Below is a small trained network, with its code and all its weights. Each question gives an input and a class and asks what happens when units are switched off, that is, made to give their printed mean instead of their output.

import numpy as np


def w(rows, s, z=0):
    codes = np.array(rows[::2]) - 128.0
    scale = np.full(codes.shape[1], s)
    scale[-1] = z or s
    return codes * scale


def norm(h):
    return h / np.sqrt((h * h).mean(-1, keepdims=True) + 1e-5)


def f(y):
    return np.maximum(y, 0)


def log_softmax(a):
    a = a - a.max(-1, keepdims=True)
    return a - np.log(np.exp(a).sum(-1, keepdims=True))


def net(x, mask):
    res = np.array(x, float).reshape(1, 3) / 4 @ E
    u = 0
    for l in range(2):
        y = f(norm(res) @ A[l][:, :-1].T + A[l][:, -1])
        res = res + np.where(mask[u : u + 14], y, B[l][:, -1]) @ B[l][:, :-1]
        u += 14
    return log_softmax(norm(res)[-1] @ U[:, :-1].T + U[:, -1])


A, B = {}, {}
E = w([
[227,100,109],'x0',
[148,81,254],'x1',
[108,57,98],'x2',
],0.0077)
A[0] = w([
[162,203,213,75],'L0N1',
[96,125,165,65],'L0N2',
[144,171,166,71],'L0N3',
[172,105,135,117],'L0N4',
[111,122,128,100],'L0N5',
[120,129,131,63],'L0N6',
[74,123,175,60],'L0N7',
[202,91,160,82],'L0N8',
[99,3,147,39],'L0N9',
[110,104,107,182],'L0N10',
[81,125,173,77],'L0N11',
[149,111,157,181],'L0N12',
[98,122,146,91],'L0N13',
[115,99,224,1],'L0N14',
],0.026,0.0036)
B[0] = w([
[165,217,16,254],'L0N1',
[130,147,178,180],'L0N2',
[113,189,95,183],'L0N3',
[65,178,156,185],'L0N4',
[135,138,135,144],'L0N5',
[127,133,137,130],'L0N6',
[115,147,202,206],'L0N7',
[150,100,228,229],'L0N8',
[154,239,3,238],'L0N9',
[130,173,122,177],'L0N10',
[106,132,192,202],'L0N11',
[137,76,131,195],'L0N12',
[144,147,154,165],'L0N13',
[92,2,109,253],'L0N14',
],0.048,0.0091)
A[1] = w([
[147,142,252,133],'L1N1',
[93,92,52,253],'L1N2',
[96,150,230,113],'L1N3',
[111,100,177,103],'L1N4',
[88,187,133,88],'L1N5',
[128,120,146,115],'L1N6',
[145,156,143,8],'L1N7',
[122,114,161,82],'L1N8',
[133,147,127,59],'L1N9',
[208,126,208,174],'L1N10',
[92,129,179,150],'L1N11',
[121,108,176,73],'L1N12',
[131,140,122,115],'L1N13',
[64,54,95,162],'L1N14',
],0.018,0.0033)
B[1] = w([
[141,168,254,206],'L1N1',
[87,72,184,254],'L1N2',
[200,137,207,208],'L1N3',
[142,143,135,149],'L1N4',
[165,62,133,254],'L1N5',
[98,139,142,135],'L1N6',
[152,105,123,143],'L1N7',
[128,141,150,140],'L1N8',
[140,113,128,149],'L1N9',
[48,147,237,170],'L1N10',
[162,120,168,171],'L1N11',
[105,160,160,146],'L1N12',
[127,106,142,156],'L1N13',
[165,28,93,175],'L1N14',
],0.027,0.008)
U = w([
[109,2,144,145],'0',
[131,196,68,151],'1',
[141,154,252,153],'2',
[137,116,153,182],'3',
[113,125,164,9],'4',
],0.018,0.014)

Each question gives the input, the list of numbers given to net, and the class t.
The units are the neurons (one row each of A and B). Each row of codes is followed by its name. A weight is (code - 128) times the scale printed after its matrix; where a second scale follows, it is the last column's (A, B and U).
mask holds one flag per neuron, layer by layer. A switched-off neuron (its flag False) gives its mean, the last column of its row in B, instead of its output. The means were averaged over made-up inputs and are rounded, as every weight is.
A unit's drop is (log p(t) with every unit on - log p(t) with that unit switched off) / (log p(t) with every unit on - log p(t) with every unit switched off).
The circuit of an input: a set's keep is (log p(t) with only the set's units on - log p(t) with every unit switched off) / (log p(t) with every unit on - log p(t) with every unit switched off). Starting from the 12 units with the biggest drops (on a tie, the unit counted first), units are removed one at a time, each time the one whose removal leaves the highest keep (on an exact tie, the one counted first), for as long as the keep stays at least 0.8.
units of the circuit, in order: the units of the circuit, biggest drop first
most important unit: the unit with the biggest drop
k most important neurons: the k neurons with the biggest drops, biggest first
k most important neurons of layer l: the k neurons of layer l with the biggest drops, biggest first
drop when u is switched off: that unit's drop, to one decimal
input [-3,6,-8], class 1: units of the circuit, in order -> L0N1
input [-5,-5,3], class 0: 3 most important neurons of layer 1 -> L1N5; L1N1; L1N3
input [-3,6,-6], class 0: 2 most important neurons -> L0N14; L0N9
input [-2,-5,6], class 1: 3 most important neurons of layer 0 -> L0N14; L0N8; L0N10
input [-6,8,4], class 0: 3 most important neurons -> L0N14; L0N9; L0N8
input [5,-7,-8], class 1: 4 most important neurons of layer 0 -> L0N14; L0N8; L0N12; L0N7
input [2,8,3], class 0: 2 most important neurons -> L0N14; L0N9
input [-5,6,-4], class 0: 2 most important neurons -> L0N14; L0N8
input [6,6,-1], class 0: 3 most important neurons of layer 0 -> L0N14; L0N7; L0N11
input [3,-7,8], class 1: 3 most important neurons -> L0N14; L0N8; L0N10
input [6,1,-6], class 1: 2 most important neurons -> L0N1; L0N7
input [2,-7,-4], class 0: 2 most important neurons of layer 1 -> L1N1; L1N3
input [-4,5,3], class 0: 3 most important neurons -> L0N14; L0N9; L0N8
input [5,-1,-8], class 1: most important unit -> L0N1
input [3,2,-7], class 1: drop when L0N1 is switched off -> 1.4
input [-1,-7,1], class 0: drop when L1N13 is switched off -> 0.0
input [2,4,8], class 1: drop when L0N9 is switched off -> 1.2
